Below are the code and all the weights of a small trained network. Each question names an input and a class and asks about switching units off, where a switched-off unit gives its printed mean instead of its output.

import numpy as np


def w(rows, s, z=0):
    codes = np.array(rows[::2]) - 128.0
    scale = np.full(codes.shape[1], s)
    scale[-1] = z or s
    return codes * scale


def f(y):
    return np.maximum(y, 0)


def log_softmax(a):
    a = a - a.max(-1, keepdims=True)
    return a - np.log(np.exp(a).sum(-1, keepdims=True))


def net(x, mask):
    res = np.array(x, float).reshape(1, 6) / 4 @ E
    y = f(res @ A[0][:, :-1].T + A[0][:, -1])
    res = res + np.where(mask, y, B[0][:, -1]) @ B[0][:, :-1]
    return log_softmax(res[-1] @ U[:, :-1].T + U[:, -1])


A, B = {}, {}
E = w([
[128,132,129,127],'x0',
[127,140,134,127],'x1',
[135,79,225,176],'x2',
[128,134,131,128],'x3',
[74,172,80,244],'x4',
[254,173,118,171],'x5',
],0.0097)
A[0] = w([
[101,116,120,178,139],'N1',
[164,105,156,28,162],'N2',
[238,144,115,168,100],'N3',
[21,152,162,79,86],'N4',
[135,116,160,102,81],'N5',
[144,138,131,79,133],'N6',
[118,113,121,173,131],'N7',
[142,137,180,160,42],'N8',
[122,105,178,159,2],'N9',
[114,70,233,199,55],'N10',
[100,117,115,111,74],'N11',
[119,115,101,149,173],'N12',
[175,126,92,138,37],'N13',
[114,122,117,131,52],'N14',
[83,167,95,212,163],'N15',
[21,77,132,102,77],'N16',
[119,161,79,98,84],'N17',
[105,182,7,65,16],'N18',
[117,118,128,162,112],'N19',
[148,103,148,88,114],'N20',
[101,144,103,158,89],'N21',
[91,151,111,205,147],'N22',
],0.016,0.0023)
B[0] = w([
[122,94,160,138,176],'N1',
[134,78,242,151,237],'N2',
[220,180,50,127,253],'N3',
[217,149,73,106,210],'N4',
[107,56,120,122,162],'N5',
[120,70,148,95,173],'N6',
[127,111,149,158,165],'N7',
[91,131,82,116,166],'N8',
[73,128,99,99,166],'N9',
[12,191,97,127,228],'N10',
[143,130,106,144,152],'N11',
[134,121,149,124,158],'N12',
[149,126,73,142,174],'N13',
[139,122,122,150,136],'N14',
[159,58,199,91,235],'N15',
[213,169,68,152,221],'N16',
[75,108,94,96,182],'N17',
[4,185,123,156,246],'N18',
[119,125,148,134,154],'N19',
[131,105,180,137,179],'N20',
[133,126,166,154,172],'N21',
[146,75,188,104,213],'N22',
],0.026,0.012)
U = w([
[141,73,236,110,100],'0',
[212,173,71,123,92],'1',
[3,173,116,106,255],'2',
],0.012,0.00082)

Each question gives the input, the list of numbers given to net, and the class t.
The units are the neurons (one row each of A and B). Each row of codes is followed by its name. A weight is (code - 128) times the scale printed after its matrix; where a second scale follows, it is the last column's (A, B and U).
mask holds one flag per neuron, in row order. A switched-off neuron (its flag False) gives its mean, the last column of its row in B, instead of its output. The means were averaged over made-up inputs and are rounded, as every weight is.
A unit's drop is (log p(t) with every unit on - log p(t) with that unit switched off) / (log p(t) with every unit on - log p(t) with every unit switched off).
The circuit of an input: a set's keep is (log p(t) with only the set's units on - log p(t) with every unit switched off) / (log p(t) with every unit on - log p(t) with every unit switched off). Starting from the 12 units with the biggest drops (on a tie, the unit counted first), units are removed one at a time, each time the one whose removal leaves the highest keep (on an exact tie, the one counted first), for as long as the keep stays at least 0.8.
circuit, biggest first: the units of the circuit, biggest drop first
most important unit: the unit with the biggest drop
k most important neurons: the k neurons with the biggest drops, biggest first
drop when u is switched off: that unit's drop, to one decimal
input [-7,2,-7,-1,-7,6], class 0: most important unit => N2
input [4,2,0,-5,7,-6], class 0: 3 most important neurons => [N15, N3, N22]
input [3,7,3,1,0,4], class 1: 2 most important neurons => [N18, N3]
input [-8,-4,-2,6,-7,-8], class 1: 4 most important neurons => [N16, N4, N15, N22]
input [-4,7,7,4,-5,-8], class 1: 2 most important neurons => [N16, N4]
input [3,-7,5,-4,2,5], class 1: 2 most important neurons => [N3, N18]
input [-2,-1,3,-5,5,-5], class 0: 4 most important neurons => [N3, N15, N22, N1]
input [-5,-7,-7,-4,3,6], class 2: 2 most important neurons => [N18, N16]
input [4,-3,-5,-1,7,-7], class 0: 2 most important neurons => [N15, N3]
input [-7,3,7,6,-2,-8], class 1: 3 most important neurons => [N16, N4, N18]
input [-8,-3,7,7,6,-5], class 2: 4 most important neurons => [N10, N2, N9, N8]
input [3,-3,-7,-6,1,4], class 2: drop when N18 is switched off => 2.1
input [-6,-6,5,-6,-4,-8], class 1: drop when N16 is switched off => 0.7
input [7,4,5,-5,-2,8], class 1: circuit, biggest first => [N3]
input [0,4,6,8,-3,2], class 2: drop when N10 is switched off => 0.1
